Below are the code and all the weights of a small trained network. Each question names an input and a class and asks about switching units off, where a switched-off unit gives its printed mean instead of its output.

import numpy as np


def w(rows, s, z=0):
    codes = np.array(rows[::2]) - 128.0
    scale = np.full(codes.shape[1], s)
    scale[-1] = z or s
    return codes * scale


def norm(h):
    return h / np.sqrt((h * h).mean(-1, keepdims=True) + 1e-5)


def f(y):
    return y / 2 * (1 + np.tanh(0.7978845608 * (y + 0.044715 * y**3)))


def log_softmax(a):
    a = a - a.max(-1, keepdims=True)
    return a - np.log(np.exp(a).sum(-1, keepdims=True))


def net(x, mask):
    res = np.array(x, float).reshape(1, 5) / 4 @ E
    u = 0
    for l in range(2):
        y = f(norm(res) @ A[l][:, :-1].T + A[l][:, -1])
        res = res + np.where(mask[u : u + 16], y, B[l][:, -1]) @ B[l][:, :-1]
        u += 16
    return log_softmax(norm(res)[-1] @ U[:, :-1].T + U[:, -1])


A, B = {}, {}
E = w([
[148,197,216,32],'x0',
[99,1,124,28],'x1',
[181,105,40,168],'x2',
[212,120,96,140],'x3',
[113,57,208,164],'x4',
],0.0014)
A[0] = w([
[243,231,72,59,66],'0.n0',
[117,95,131,127,77],'0.n1',
[139,99,129,41,37],'0.n2',
[174,132,115,114,89],'0.n3',
[192,90,49,125,43],'0.n4',
[140,129,125,132,89],'0.n5',
[130,124,127,129,135],'0.n6',
[131,126,126,128,118],'0.n7',
[144,168,104,173,63],'0.n8',
[158,136,101,254,19],'0.n9',
[107,48,27,136,5],'0.n10',
[164,170,123,149,67],'0.n11',
[126,113,122,134,81],'0.n12',
[137,22,191,56,10],'0.n13',
[136,131,125,133,117],'0.n14',
[86,174,178,114,118],'0.n15',
],0.0056,0.0015)
B[0] = w([
[69,239,2,141,253],'0.n0',
[142,159,104,121,124],'0.n1',
[210,134,150,161,170],'0.n2',
[144,152,104,125,125],'0.n3',
[76,128,202,163,184],'0.n4',
[143,125,112,123,112],'0.n5',
[129,132,124,127,132],'0.n6',
[132,128,124,128,124],'0.n7',
[177,112,140,71,133],'0.n8',
[242,137,161,167,200],'0.n9',
[71,48,73,124,223],'0.n10',
[152,118,105,84,124],'0.n11',
[145,136,105,128,113],'0.n12',
[181,174,139,13,252],'0.n13',
[136,124,120,122,123],'0.n14',
[66,111,160,154,172],'0.n15',
],0.012,0.0017)
A[1] = w([
[112,88,109,140,112],'1.n0',
[96,10,66,146,24],'1.n1',
[191,136,140,12,1],'1.n2',
[165,146,140,151,113],'1.n3',
[255,126,149,227,75],'1.n4',
[130,102,158,136,121],'1.n5',
[74,122,183,155,100],'1.n6',
[158,68,207,143,156],'1.n7',
[41,154,249,189,66],'1.n8',
[121,195,166,134,116],'1.n9',
[212,135,145,192,90],'1.n10',
[170,174,166,141,129],'1.n11',
[126,122,118,107,125],'1.n12',
[116,95,102,128,119],'1.n13',
[119,122,125,137,132],'1.n14',
[109,122,123,220,125],'1.n15',
],0.0071,0.0015)
B[1] = w([
[163,108,135,114,142],'1.n0',
[229,37,89,94,239],'1.n1',
[87,141,254,71,252],'1.n2',
[85,96,130,116,136],'1.n3',
[8,48,183,189,239],'1.n4',
[125,145,107,116,135],'1.n5',
[153,141,170,147,150],'1.n6',
[111,189,21,114,217],'1.n7',
[203,123,182,217,194],'1.n8',
[153,92,60,136,173],'1.n9',
[50,80,147,155,177],'1.n10',
[96,59,103,106,175],'1.n11',
[127,132,144,144,138],'1.n12',
[173,132,134,134,141],'1.n13',
[140,138,126,122,129],'1.n14',
[95,161,158,46,169],'1.n15',
],0.014,0.0021)
U = w([
[118,165,236,21,163],'0',
[1,50,137,209,167],'1',
[198,175,203,253,4],'2',
[95,223,4,135,190],'3',
[207,39,61,83,98],'4',
],0.0091,0.0017)

Each question gives the input, the list of numbers given to net, and the class t.
The units are the neurons (one row each of A and B). Each row of codes is followed by its name. A weight is (code - 128) times the scale printed after its matrix; where a second scale follows, it is the last column's (A, B and U).
mask holds one flag per neuron, layer by layer. A switched-off neuron (its flag False) gives its mean, the last column of its row in B, instead of its output. The means were averaged over made-up inputs and are rounded, as every weight is.
A unit's drop is (log p(t) with every unit on - log p(t) with that unit switched off) / (log p(t) with every unit on - log p(t) with every unit switched off).
The circuit of an input: a set's keep is (log p(t) with only the set's units on - log p(t) with every unit switched off) / (log p(t) with every unit on - log p(t) with every unit switched off). Starting from the 12 units with the biggest drops (on a tie, the unit counted first), units are removed one at a time, each time the one whose removal leaves the highest keep (on an exact tie, the one counted first), for as long as the keep stays at least 0.8.
circuit, biggest first: the units of the circuit, biggest drop first
top k neurons: the k neurons with the biggest drops, biggest first
top k neurons in layer l: the k neurons of layer l with the biggest drops, biggest first
drop of u: that unit's drop, to one decimal
input [-7,6,-6,1,-1], class 4: circuit, biggest first : (1.n1)
input [-8,7,-5,-5,3], class 0: top 3 neurons in layer 0 : (0.n13; 0.n0; 0.n15)
input [7,4,-6,-7,-8], class 2: top 2 neurons in layer 0 : (0.n15; 0.n8)
input [4,-2,3,-3,8], class 2: top 2 neurons : (1.n8; 0.n15)
input [0,5,-8,-8,-5], class 2: top 4 neurons : (0.n15; 1.n8; 0.n8; 0.n11)
input [1,-7,0,-8,3], class 2: top 2 neurons : (1.n8; 0.n15)
input [-4,-2,5,-7,-8], class 4: top 4 neurons : (0.n10; 0.n13; 1.n1; 1.n7)
input [-2,6,1,1,5], class 0: top 2 neurons : (0.n13; 1.n2)
input [0,-8,-4,-6,-7], class 3: top 2 neurons in layer 0 : (0.n4; 0.n0)
input [7,-1,8,-5,5], class 2: circuit, biggest first : (0.n15; 1.n8)
input [-6,1,-8,1,7], class 0: top 2 neurons : (0.n13; 0.n4)
input [-1,-3,5,7,-3], class 3: top 3 neurons : (0.n0; 0.n2; 1.n2)
input [4,1,6,2,5], class 0: top 2 neurons in layer 0 : (0.n13; 0.n9)
input [2,0,-8,-7,1], class 2: circuit, biggest first : (1.n8)
input [0,-6,5,4,-1], class 1: top 3 neurons in layer 1 : (1.n4; 1.n7; 1.n10)
input [3,-8,-5,5,5], class 1: top 4 neurons : (0.n10; 0.n4; 0.n9; 0.n13)
input [-7,0,2,-2,-7], class 4: drop of 0.n10 : 2.2
input [4,-5,-6,-7,2], class 2: drop of 1.n8 : 0.2
input [8,1,4,5,1], class 3: drop of 0.n0 : 0.9
input [-2,-1,-4,6,-5], class 3: circuit, biggest first : (0.n0)
